Below is a small trained network, with its code and all its weights. Each question gives an input and a target symbol and asks what happens when units are switched off, that is, made to give their printed mean instead of their output.

import numpy as np


def w(rows, s, z=0):
    codes = np.array(rows[::2]) - 128.0
    scale = np.full(codes.shape[1], s)
    scale[-1] = z or s
    return codes * scale


def f(y):
    return np.maximum(y, 0)


def softmax(a):
    e = np.exp(a - a.max(-1, keepdims=True))
    return e / e.sum(-1, keepdims=True)


def log_softmax(a):
    a = a - a.max(-1, keepdims=True)
    return a - np.log(np.exp(a).sum(-1, keepdims=True))


def net(x, mask):
    ids = ['αβγδεθλπσψ'.index(c) for c in x.split()]
    T = len(ids)
    res = E[ids] + P[:T]
    q, k, v = (res @ M[0].T for M in (Q, K, V))
    z = softmax(np.where(np.tri(T) > 0, q @ k.T / 2**0.5, -1e9)) @ v
    res = res + np.where(mask[0], z, O[0][:, -1]) @ O[0][:, :-1]
    y = f(res @ A[0][:, :-1].T + A[0][:, -1])
    res = res + np.where(mask[1:13], y, B[0][:, -1]) @ B[0][:, :-1]
    return log_softmax(res[-1] @ U[:, :-1].T + U[:, -1])


Q, K, V, O, A, B = {}, {}, {}, {}, {}, {}
E = w([
[235,42,144,159,208],'α',
[115,75,134,162,87],'β',
[105,52,154,143,115],'γ',
[145,63,97,182,80],'δ',
[185,56,148,151,190],'ε',
[143,88,103,166,147],'θ',
[25,110,163,111,168],'λ',
[80,182,81,151,248],'π',
[152,144,172,158,79],'σ',
[194,233,232,161,59],'ψ',
],0.012)
P = w([
[85,179,121,34,86],'0',
[123,150,134,52,160],'1',
[94,132,144,105,114],'2',
[69,144,101,143,83],'3',
[129,121,124,155,155],'4',
[78,130,122,173,110],'5',
[101,121,149,174,147],'6',
[70,125,135,194,114],'7',
[93,109,155,196,152],'8',
[67,124,136,221,113],'9',
[103,108,153,222,160],'10',
[87,101,157,231,152],'11',
[73,119,126,248,124],'12',
],0.014)
Q[0] = w([
[103,153,156,249,111],'H0',
[148,137,143,111,68],'H0',
],0.011)
K[0] = w([
[96,108,185,254,160],'H0',
[122,93,124,93,155],'H0',
],0.016)
V[0] = w([
[167,6,185,156,87],'H0',
[1,48,93,103,163],'H0',
],0.0096)
O[0] = w([
[189,74,172,60,112,254],'H0',
[220,252,193,114,229,84],'H0',
],0.013,0.00063)
A[0] = w([
[227,218,194,21,107,181],'N0',
[117,140,133,136,100,80],'N1',
[37,105,175,148,204,192],'N2',
[167,151,126,130,75,3],'N3',
[101,158,144,167,7,134],'N4',
[217,72,133,111,181,52],'N5',
[79,148,178,149,88,100],'N6',
[76,143,58,175,76,86],'N7',
[58,27,2,70,221,102],'N8',
[203,95,207,15,41,125],'N9',
[83,147,196,71,131,43],'N10',
[78,218,115,224,106,198],'N11',
],0.0084,0.0036)
B[0] = w([
[107,158,176,100,100,207],'N0',
[98,141,174,117,191,141],'N1',
[149,68,59,145,111,222],'N2',
[92,90,57,152,150,134],'N3',
[173,119,109,154,146,220],'N4',
[72,199,111,119,114,160],'N5',
[119,102,99,155,149,182],'N6',
[84,118,140,107,155,196],'N7',
[118,146,161,126,108,184],'N8',
[135,136,89,2,59,179],'N9',
[119,124,157,174,84,143],'N10',
[165,92,122,101,167,255],'N11',
],0.0097,0.0092)
U = w([
[184,82,66,40,125,1],'α',
[113,151,115,127,110,107],'β',
[107,126,172,104,118,101],'γ',
[147,125,98,103,117,58],'δ',
[155,113,109,83,129,91],'ε',
[131,139,124,141,124,104],'θ',
[70,130,254,179,178,106],'λ',
[183,107,152,167,213,165],'π',
[141,115,108,139,138,118],'σ',
[139,49,88,146,124,203],'ψ',
],0.0081,0.0042)

Each question gives the input, a string of symbols that net reads in full, and the target symbol t.
The units are the heads (2 rows each of Q, K, V and O) and the neurons (one row each of A and B). Each row of codes is followed by its name. A weight is (code - 128) times the scale printed after its matrix; where a second scale follows, it is the last column's (O, A, B and U).
mask holds one flag per unit, heads first, then neurons. A switched-off unit (its flag False) gives its mean, the last column of its rows in O or B, instead of its output. The means were averaged over made-up inputs and are rounded, as every weight is.
A unit's drop is (log p(t) with every unit on - log p(t) with that unit switched off) / (log p(t) with every unit on - log p(t) with every unit switched off).
The circuit of an input: a set's keep is (log p(t) with only the set's units on - log p(t) with every unit switched off) / (log p(t) with every unit on - log p(t) with every unit switched off). Starting from the 12 units with the biggest drops (on a tie, the unit counted first), units are removed one at a time, each time the one whose removal leaves the highest keep (on an exact tie, the one counted first), for as long as the keep stays at least 0.8.
circuit, biggest first: the units of the circuit, biggest drop first
most important unit: the unit with the biggest drop
top k neurons: the k neurons with the biggest drops, biggest first
drop of u: that unit's drop, to one decimal
input π ψ π γ λ γ π π π σ, target π: top 2 neurons	(N11; N9)
input γ λ π ψ ψ, target ψ: circuit, biggest first	(H0)
input ψ γ π λ, target π: top 2 neurons	(N11; N9)
input ψ α λ ψ π ψ, target π: circuit, biggest first	(H0; N11; N4; N9)
input π λ β, target λ: circuit, biggest first	(H0; N0)
input ε ψ θ θ ψ β γ γ γ γ ψ, target γ: top 2 neurons	(N9; N0)
input λ λ δ, target λ: circuit, biggest first	(H0; N0; N2)
input π π π α, target π: circuit, biggest first	(H0; N9)
input γ λ α λ, target λ: top 4 neurons	(N0; N9; N10; N4)
input π π β, target π: circuit, biggest first	(H0; N11)
input λ α λ γ γ γ λ γ α π π π ψ, target π: circuit, biggest first	(N11; H0)
input δ ε λ, target λ: circuit, biggest first	(H0; N9)
input ε β α λ λ δ ψ π π α π π δ, target π: circuit, biggest first	(H0; N9)
input γ ε α ψ, target α: circuit, biggest first	(N9; H0)
input ψ β λ, target ψ: most important unit	N2
input ψ π γ γ λ λ α, target λ: top 2 neurons	(N0; N5)
input π λ γ, target λ: top 3 neurons	(N0; N9; N4)
input σ β ψ γ ε λ π α λ β, target λ: drop of H0	1.4
input α π α π δ ψ π γ ψ ψ, target ψ: drop of H0	0.9
input α γ π ψ π ψ β λ γ π β π, target π: drop of N11	0.1
input γ γ α ψ ψ δ ψ γ λ δ λ π θ, target π: circuit, biggest first	(H0)
